Below are the code and all the weights of a small trained network. Each question names an input and a class and asks about switching units off, where a switched-off unit gives its printed mean instead of its output.

import numpy as np


def w(rows, s, z=0):
    codes = np.array(rows[::2]) - 128.0
    scale = np.full(codes.shape[1], s)
    scale[-1] = z or s
    return codes * scale


def norm(h):
    return h / np.sqrt((h * h).mean(-1, keepdims=True) + 1e-5)


def f(y):
    return np.maximum(y, 0)


def log_softmax(a):
    a = a - a.max(-1, keepdims=True)
    return a - np.log(np.exp(a).sum(-1, keepdims=True))


def net(x, mask):
    res = np.array(x, float).reshape(1, 6) / 4 @ E
    u = 0
    for l in range(3):
        y = f(norm(res) @ A[l][:, :-1].T + A[l][:, -1])
        res = res + np.where(mask[u : u + 11], y, B[l][:, -1]) @ B[l][:, :-1]
        u += 11
    return log_softmax(norm(res)[-1] @ U[:, :-1].T + U[:, -1])


A, B = {}, {}
E = w([
[138,121,116,132],'x0',
[104,146,158,110],'x1',
[202,236,127,108],'x2',
[138,148,2,116],'x3',
[90,159,175,110],'x4',
[119,137,140,126],'x5',
],0.0053)
A[0] = w([
[38,47,105,24,140],'0.n0',
[183,154,133,78,128],'0.n1',
[213,146,2,62,65],'0.n2',
[103,170,135,116,123],'0.n3',
[161,175,163,95,195],'0.n4',
[216,201,51,46,253],'0.n5',
[118,119,72,127,120],'0.n6',
[133,62,142,62,139],'0.n7',
[141,221,23,136,194],'0.n8',
[159,166,27,67,166],'0.n9',
[114,176,49,34,116],'0.n10',
],0.0073,0.0027)
B[0] = w([
[166,156,47,106,192],'0.n0',
[166,217,128,148,170],'0.n1',
[141,123,223,138,216],'0.n2',
[84,130,86,93,148],'0.n3',
[165,149,167,89,189],'0.n4',
[88,128,84,174,254],'0.n5',
[170,59,110,106,160],'0.n6',
[207,160,99,187,155],'0.n7',
[46,111,93,130,229],'0.n8',
[2,78,130,143,213],'0.n9',
[123,71,160,94,187],'0.n10',
],0.006,0.007)
A[1] = w([
[75,45,122,130,152],'1.n0',
[36,110,58,111,64],'1.n1',
[36,88,143,147,38],'1.n2',
[180,153,114,99,4],'1.n3',
[112,161,95,127,92],'1.n4',
[129,139,82,201,44],'1.n5',
[232,45,190,99,101],'1.n6',
[173,156,89,156,244],'1.n7',
[249,149,221,145,182],'1.n8',
[58,254,185,123,152],'1.n9',
[68,103,122,178,134],'1.n10',
],0.0068,0.002)
B[1] = w([
[218,179,84,78,233],'1.n0',
[65,124,205,112,248],'1.n1',
[140,133,102,144,212],'1.n2',
[190,123,129,124,131],'1.n3',
[132,119,140,145,152],'1.n4',
[113,142,117,77,159],'1.n5',
[89,93,139,159,170],'1.n6',
[125,238,139,90,166],'1.n7',
[53,2,133,194,207],'1.n8',
[127,140,149,122,253],'1.n9',
[203,235,156,169,218],'1.n10',
],0.0063,0.005)
A[2] = w([
[152,123,130,147,71],'2.n0',
[173,121,121,43,188],'2.n1',
[65,255,127,80,134],'2.n2',
[102,144,67,99,130],'2.n3',
[154,91,106,105,181],'2.n4',
[186,96,148,129,157],'2.n5',
[107,111,176,97,6],'2.n6',
[152,170,192,109,237],'2.n7',
[125,179,185,142,145],'2.n8',
[164,98,77,125,146],'2.n9',
[99,212,184,199,79],'2.n10',
],0.0091,0.0021)
B[2] = w([
[134,100,178,87,131],'2.n0',
[169,116,80,147,150],'2.n1',
[217,83,132,117,254],'2.n2',
[83,152,253,164,179],'2.n3',
[172,141,168,143,149],'2.n4',
[90,156,87,77,144],'2.n5',
[110,144,217,211,144],'2.n6',
[116,119,32,167,188],'2.n7',
[181,106,89,57,193],'2.n8',
[160,184,148,94,158],'2.n9',
[220,77,94,103,226],'2.n10',
],0.0052,0.0077)
U = w([
[247,219,34,51,2],'0',
[2,134,124,121,254],'1',
],0.008,0.0017)

Each question gives the input, the list of numbers given to net, and the class t.
The units are the neurons (one row each of A and B). Each row of codes is followed by its name. A weight is (code - 128) times the scale printed after its matrix; where a second scale follows, it is the last column's (A, B and U).
mask holds one flag per neuron, layer by layer. A switched-off neuron (its flag False) gives its mean, the last column of its row in B, instead of its output. The means were averaged over made-up inputs and are rounded, as every weight is.
A unit's drop is (log p(t) with every unit on - log p(t) with that unit switched off) / (log p(t) with every unit on - log p(t) with every unit switched off).
most important unit: the unit with the biggest drop
k most important neurons: the k neurons with the biggest drops, biggest first
k most important neurons of layer l: the k neurons of layer l with the biggest drops, biggest first
drop when u is switched off: that unit's drop, to one decimal
input [-3,-2,-1,2,-3,8], class 1: 2 most important neurons => (0.n6; 0.n1)
input [-6,1,-4,-2,2,-8], class 0: most important unit => 0.n2
input [2,-7,3,5,3,3], class 1: 3 most important neurons of layer 0 => (0.n9; 0.n8; 0.n5)
input [-8,8,-7,6,-5,1], class 0: 2 most important neurons => (1.n8; 1.n0)
input [7,8,6,-8,-7,1], class 1: 4 most important neurons of layer 1 => (1.n8; 1.n0; 1.n10; 1.n6)
input [7,5,-8,-5,1,-3], class 0: 2 most important neurons => (1.n0; 0.n2)
input [5,-3,4,5,0,-3], class 1: 3 most important neurons => (0.n9; 0.n8; 0.n5)
input [5,3,5,6,2,-8], class 1: 2 most important neurons => (0.n9; 0.n8)
input [5,-5,0,1,2,3], class 1: 2 most important neurons of layer 1 => (1.n7; 1.n9)
input [0,5,-8,7,-2,0], class 0: 3 most important neurons => (1.n0; 1.n8; 0.n0)
input [-8,6,-8,5,-5,-5], class 0: 2 most important neurons of layer 0 => (0.n8; 0.n5)
input [8,-6,2,6,-8,6], class 1: 2 most important neurons => (0.n9; 0.n8)
input [-4,-4,4,7,-4,-1], class 1: 2 most important neurons of layer 0 => (0.n9; 0.n8)
input [1,5,-5,1,2,8], class 0: most important neuron => (1.n8)
input [0,-3,-8,1,-8,5], class 0: drop when 1.n6 is switched off => 0.0
input [2,5,-1,3,-8,3], class 1: drop when 0.n9 is switched off => 0.4
input [3,5,1,-3,-7,7], class 1: drop when 1.n8 is switched off => 1.9
